[[ 33  16 -35]
 [  8  32  78]
 [  5   0   7]
 [  1  29  -6]]
=>
[[ 33 -35]
 [  8  78]
 [  5   7]
 [  1  -6]]

[[  0 -11  19  30  14  32  69  -4  36  33  18  -8 -55  41   4]
 [ 15  -1  33   8 -15 -45  37  15  23  28 -23 -19  57   5  -1]
 [ -5   5   9 -23   3 -38  73  32  25 -25  46   0  -4  -6  32]
 [  2 -23 -22 -25   0  17  35  -4 -21  -4 -12  11 -49 -21  61]
 [ 25  23  -4   5   5 -24  41  22   6  31  10  15  25  -9 -10]]
=>
[[  0  19  14  69  36  18 -55   4]
 [ 15  33 -15  37  23 -23  57  -1]
 [ -5   9   3  73  25  46  -4  32]
 [  2 -22   0  35 -21 -12 -49  61]
 [ 25  -4   5  41   6  10  25 -10]]

[[-42  24 -56 -19  24 -28  77 -30  -5 -66  46  36]
 [  9  77   9 -13   2   2   4 -50   3 -38  12  55]]
=>
[[-42 -56  24  77  -5  46]
 [  9   9   2   4   3  12]]

[[  4   4 -79  -1  18   4   3  -4  -1  14 -30   1  18  -1]
 [  8 -11 -35   2 -25 -13  -6  -1   2  22 -38 -11 -30   2]]
=>
[[  4 -79  18   3  -1 -30  18]
 [  8 -35 -25  -6   2 -38 -30]]

[[ 45 -53 -36  39 -26   8 -26  12 -34 -19 -33  -2  16]
 [ 45 -59  42  -9  29 -37 -29 -15  10 -16 -22  12  12]
 [ 45 -63   7  33   9  28  11 -29  34 -11  -2   3   7]
 [ 45 -30 -65 -26 -31 -39  13   8  24  28  -7  28  38]
 [ 46 -65  26  19  20  19  41  23   0   0   5   4 -18]
 [ 46 -51 -42  32 -30   3 -21  23 -22 -31 -24 -21  20]]
=>
[[ 45 -36 -26 -26 -34 -33  16]
 [ 45  42  29 -29  10 -22  12]
 [ 45   7   9  11  34  -2   7]
 [ 45 -65 -31  13  24  -7  38]
 [ 46  26  20  41   0   5 -18]
 [ 46 -42 -30 -21 -22 -24  20]]

[[ 34  23  -7  38  20  24 -33  17  60   4 -73  59]
 [ 53   4  25  -7  -4  53  -2   0   3  32  35  32]
 [-10  -6   9   5 -11 -35 -26 -60  78  71  44 -23]]
=>
[[ 34  -7  20 -33  60 -73]
 [ 53  25  -4  -2   3  35]
 [-10   9 -11 -26  78  44]]

[[ -7  19 -17  -4 -28 -32  13  10]
 [ 11   0 -15  -8 -20  13  13  13]
 [  9  12  14   3  -1   3  22   0]
 [ 16  -9  16  15  19  -2  85 -15]
 [  7 -16   1   0 -10 -51  37 -12]
 [ 15   0 -16  -1   7 -36  17 -20]
 [-10   4  16 -11   7  42  32  12]
 [-21   7  31  12 -18  24  25   0]
 [ 12 -13   0   4  11  35 -73  -4]]
=>
[[ -7 -17 -28  13]
 [ 11 -15 -20  13]
 [  9  14  -1  22]
 [ 16  16  19  85]
 [  7   1 -10  37]
 [ 15 -16   7  17]
 [-10  16   7  32]
 [-21  31 -18  25]
 [ 12   0  11 -73]]

[[ -5  -8  49 -36  33]
 [ 31 -18  39  13  79]
 [ 18  -7 -10  35   7]]
=>
[[ -5  49  33]
 [ 31  39  79]
 [ 18 -10   7]]

[[  1  49  35  63   2  20  -6 -19]
 [ -3  29  21  12   4  11  -1 -18]
 [ 20 -15 -15  23   8 -11  -5  12]
 [ -3  39  28  64   2  22  -2   0]
 [  5   5   4  -9   8  -3  -2  -6]]
=>
[[  1  35   2  -6]
 [ -3  21   4  -1]
 [ 20 -15   8  -5]
 [ -3  28   2  -2]
 [  5   4   8  -2]]
---
[[ 11   0 -82  -2]
 [ -6 -59 -54 -15]
 [-12 -33  -5   3]]
=>
[[ 11   0]
 [ -6 -59]]

[[ 15  22  -6   2  23]
 [-11 -30 -27  -2  16]
 [ -2  69  61 -64 -50]]
=>
[[ 15  22]
 [-11 -30]]

[[-42  26 -13 -31 -11]
 [ -4 -22   3  14  73]]
=>
[[-42  26]
 [ -4 -22]]

[[-35  12  13  23]
 [-81  56  13  23]
 [-66  11  13  23]]
=>
[[-35  12]
 [-81  56]]

[[ 15   0  10 -28]
 [  6 -35  25 -27]
 [ 37 -76  29 -34]]
=>
[[ 15   0]
 [  6 -35]]

[[ -8 -67]
 [ -3  37]
 [ 52   8]]
=>
[[ -8 -67]
 [ -3  37]]
